Here is a tiny trained network, its code and every weight. The questions are about switching its units off for an input and a class, where a switched-off unit gives its printed mean instead of its output.

import numpy as np


def w(rows, s, z=0):
    codes = np.array(rows[::2]) - 128.0
    scale = np.full(codes.shape[1], s)
    scale[-1] = z or s
    return codes * scale


def f(y):
    return y / 2 * (1 + np.tanh(0.7978845608 * (y + 0.044715 * y**3)))


def log_softmax(a):
    a = a - a.max(-1, keepdims=True)
    return a - np.log(np.exp(a).sum(-1, keepdims=True))


def net(x, mask):
    res = np.array(x, float).reshape(1, 3) / 4 @ E
    y = f(res @ A[0][:, :-1].T + A[0][:, -1])
    res = res + np.where(mask, y, B[0][:, -1]) @ B[0][:, :-1]
    return log_softmax(res[-1] @ U[:, :-1].T + U[:, -1])


A, B = {}, {}
E = w([
[44,84,152,106,160,74,86,182,167],'x0',
[188,105,53,6,128,133,196,155,166],'x1',
[83,74,32,194,102,131,147,109,149],'x2',
],0.013)
A[0] = w([
[114,154,186,249,142,107,116,92,108,88],'n0',
[70,216,197,254,139,135,85,62,24,118],'n1',
[87,38,44,202,57,136,168,67,156,40],'n2',
[227,175,104,167,119,196,157,52,43,106],'n3',
[128,175,159,108,160,165,123,160,124,4],'n4',
[178,198,242,41,201,109,97,129,59,24],'n5',
[122,148,112,99,100,104,192,145,113,69],'n6',
[30,107,170,114,144,48,138,149,190,56],'n7',
[71,47,179,86,199,49,50,179,152,85],'n8',
[141,145,149,171,122,126,106,120,164,37],'n9',
[192,89,134,86,108,143,143,119,188,74],'n10',
[224,244,204,124,136,132,151,148,129,74],'n11',
[162,195,107,176,57,157,199,73,77,89],'n12',
[32,115,109,102,168,80,101,232,202,85],'n13',
[188,155,112,132,21,253,153,27,51,98],'n14',
[230,118,24,15,178,159,212,164,163,85],'n15',
[136,130,202,79,96,130,132,188,55,39],'n16',
[86,66,37,187,89,144,160,74,136,45],'n17',
[161,162,65,39,154,98,231,159,175,103],'n18',
],0.0084,0.0038)
B[0] = w([
[84,107,111,118,59,190,150,137,70,202],'n0',
[55,116,93,150,37,208,254,173,103,249],'n1',
[143,205,91,38,121,83,89,30,205,206],'n2',
[212,64,202,201,182,57,75,207,114,204],'n3',
[129,161,143,144,134,108,134,106,138,141],'n4',
[94,248,41,50,111,98,84,10,192,221],'n5',
[112,132,156,117,98,143,123,163,145,143],'n6',
[193,91,136,155,165,98,109,168,131,193],'n7',
[180,105,141,181,183,109,107,162,131,225],'n8',
[126,111,92,119,136,138,155,134,156,135],'n9',
[109,139,121,184,100,148,164,133,124,162],'n10',
[116,140,86,66,183,59,115,85,164,191],'n11',
[195,138,169,95,187,102,82,199,124,186],'n12',
[204,101,206,141,204,101,126,161,49,217],'n13',
[159,58,171,178,192,114,66,159,81,209],'n14',
[65,97,101,136,88,194,188,152,124,253],'n15',
[113,134,141,141,105,124,85,84,155,165],'n16',
[116,195,130,57,112,80,72,26,225,194],'n17',
[47,121,130,191,75,192,165,123,54,221],'n18',
],0.009,0.016)
U = w([
[79,116,103,133,52,163,234,181,122,254],'0',
[178,95,129,142,218,83,68,216,123,86],'1',
[113,211,94,86,123,80,77,6,197,27],'2',
],0.011,0.00056)

Each question gives the input, the list of numbers given to net, and the class t.
The units are the neurons (one row each of A and B). Each row of codes is followed by its name. A weight is (code - 128) times the scale printed after its matrix; where a second scale follows, it is the last column's (A, B and U).
mask holds one flag per neuron, in row order. A switched-off neuron (its flag False) gives its mean, the last column of its row in B, instead of its output. The means were averaged over made-up inputs and are rounded, as every weight is.
A unit's drop is (log p(t) with every unit on - log p(t) with that unit switched off) / (log p(t) with every unit on - log p(t) with every unit switched off).
The circuit of an input: a set's keep is (log p(t) with only the set's units on - log p(t) with every unit switched off) / (log p(t) with every unit on - log p(t) with every unit switched off). Starting from the 12 units with the biggest drops (on a tie, the unit counted first), units are removed one at a time, each time the one whose removal leaves the highest keep (on an exact tie, the one counted first), for as long as the keep stays at least 0.8.
units of the circuit, in order: the units of the circuit, biggest drop first
unit that matters most: the unit with the biggest drop
top k neurons: the k neurons with the biggest drops, biggest first
drop of u: that unit's drop, to one decimal
input [1,-5,-5], class 0: units of the circuit, in order => (n1)
input [-1,-7,-7], class 0: top 4 neurons => (n1 n0 n2 n17)
input [-8,-5,-6], class 1: top 2 neurons => (n3 n14)
input [4,-4,-3], class 0: top 2 neurons => (n1 n3)
input [4,4,5], class 2: top 4 neurons => (n1 n2 n17 n3)
input [4,5,6], class 2: top 3 neurons => (n1 n2 n17)
input [-7,1,6], class 1: top 4 neurons => (n3 n14 n5 n12)
input [6,8,-7], class 0: top 2 neurons => (n15 n18)
input [-1,-5,-5], class 0: top 3 neurons => (n1 n2 n17)
input [-8,-6,5], class 1: top 2 neurons => (n3 n14)
input [7,-7,-1], class 0: top 4 neurons => (n1 n0 n3 n14)
input [-2,1,2], class 1: top 2 neurons => (n5 n1)
input [5,-6,4], class 0: top 2 neurons => (n1 n0)
input [-6,-4,1], class 1: top 2 neurons => (n3 n14)
input [-6,5,2], class 1: units of the circuit, in order => (n3)
input [-5,-4,-1], class 1: top 4 neurons => (n3 n14 n15 n12)
input [4,0,4], class 1: top 2 neurons => (n5 n13)
input [2,2,8], class 2: drop of n17 => 0.0
input [6,-7,-2], class 0: drop of n1 => 2.3
input [-3,-2,2], class 1: unit that matters most => n15
input [6,-8,-4], class 0: drop of n1 => 1.7
